Below are the code and all the weights of a small trained network. Each question names an input and a class and asks about switching units off, where a switched-off unit gives its printed mean instead of its output.

import numpy as np


def w(rows, s, z=0):
    codes = np.array(rows[::2]) - 128.0
    scale = np.full(codes.shape[1], s)
    scale[-1] = z or s
    return codes * scale


def f(y):
    return np.maximum(y, 0)


def log_softmax(a):
    a = a - a.max(-1, keepdims=True)
    return a - np.log(np.exp(a).sum(-1, keepdims=True))


def net(x, mask):
    res = np.array(x, float).reshape(1, 4) / 4 @ E
    y = f(res @ A[0][:, :-1].T + A[0][:, -1])
    res = res + np.where(mask, y, B[0][:, -1]) @ B[0][:, :-1]
    return log_softmax(res[-1] @ U[:, :-1].T + U[:, -1])


A, B = {}, {}
E = w([
[130,71,85,45,208,27],'x0',
[133,13,198,239,185,118],'x1',
[236,185,60,222,153,86],'x2',
[254,18,104,64,73,193],'x3',
],0.0084)
A[0] = w([
[112,221,76,34,54,166,111],'n1',
[255,38,97,76,67,203,82],'n2',
[25,64,212,64,109,168,46],'n3',
[121,191,152,204,57,225,69],'n4',
[119,46,210,216,162,132,64],'n5',
[240,169,46,237,162,85,63],'n6',
[125,100,65,70,211,12,78],'n7',
[50,207,133,180,156,95,6],'n8',
[134,51,195,188,156,144,58],'n9',
[128,169,174,192,69,203,56],'n10',
],0.0083,0.0023)
B[0] = w([
[199,162,18,158,222,98,218],'n1',
[27,228,228,233,124,46,249],'n2',
[74,129,65,81,61,200,193],'n3',
[199,42,207,62,146,105,204],'n4',
[182,177,10,141,177,114,200],'n5',
[31,109,81,55,20,254,236],'n6',
[186,42,219,79,122,121,198],'n7',
[74,173,214,199,131,76,188],'n8',
[177,179,37,154,191,109,185],'n9',
[192,54,179,69,143,123,188],'n10',
],0.0079,0.013)
U = w([
[40,188,208,202,122,68,180],'0',
[202,159,3,141,182,114,83],'1',
[43,104,78,82,45,243,224],'2',
[208,32,209,77,137,113,5],'3',
],0.012,0.0014)

Each question gives the input, the list of numbers given to net, and the class t.
The units are the neurons (one row each of A and B). Each row of codes is followed by its name. A weight is (code - 128) times the scale printed after its matrix; where a second scale follows, it is the last column's (A, B and U).
mask holds one flag per neuron, in row order. A switched-off neuron (its flag False) gives its mean, the last column of its row in B, instead of its output. The means were averaged over made-up inputs and are rounded, as every weight is.
A unit's drop is (log p(t) with every unit on - log p(t) with that unit switched off) / (log p(t) with every unit on - log p(t) with every unit switched off).
The circuit of an input: a set's keep is (log p(t) with only the set's units on - log p(t) with every unit switched off) / (log p(t) with every unit on - log p(t) with every unit switched off). Starting from all 10 units, units are removed one at a time, each time the one whose removal leaves the highest keep (on an exact tie, the one counted first), for as long as the keep stays at least 0.8.
circuit, biggest first: the units of the circuit, biggest drop first
unit that matters most: the unit with the biggest drop
k most important neurons: the k neurons with the biggest drops, biggest first
drop of u: that unit's drop, to one decimal
input [0,0,7,-4], class 2: unit that matters most	n6
input [7,-6,-4,2], class 3: 2 most important neurons	[n7; n5]
input [5,-5,0,5], class 0: 3 most important neurons	[n2; n5; n4]
input [6,1,3,6], class 0: 2 most important neurons	[n2; n4]
input [8,6,6,-1], class 3: 2 most important neurons	[n7; n1]
input [-7,7,1,3], class 1: 3 most important neurons	[n5; n9; n7]
input [-3,-1,-3,4], class 0: 2 most important neurons	[n6; n2]
input [8,-5,8,-5], class 2: 4 most important neurons	[n6; n2; n4; n10]
input [6,-8,-5,4], class 1: 2 most important neurons	[n1; n6]
input [4,7,2,-6], class 1: 3 most important neurons	[n2; n5; n9]
input [-7,-6,3,-5], class 3: circuit, biggest first	[n4; n10]
input [1,-8,-2,8], class 0: 2 most important neurons	[n2; n5]
input [-6,-1,-7,-6], class 2: 2 most important neurons	[n3; n2]
input [1,6,-8,6], class 2: 2 most important neurons	[n3; n1]
input [4,5,6,0], class 2: unit that matters most	n6
input [8,8,-2,-1], class 1: 2 most important neurons	[n5; n9]
input [-8,-7,2,7], class 3: 2 most important neurons	[n4; n10]
input [-6,-2,6,7], class 0: drop of n2	1.9
input [6,7,3,1], class 1: drop of n2	0.0
input [4,-6,-5,2], class 1: unit that matters most	n1
input [-8,4,-1,0], class 3: drop of n4	0.2
input [0,-4,-2,4], class 0: drop of n6	0.2
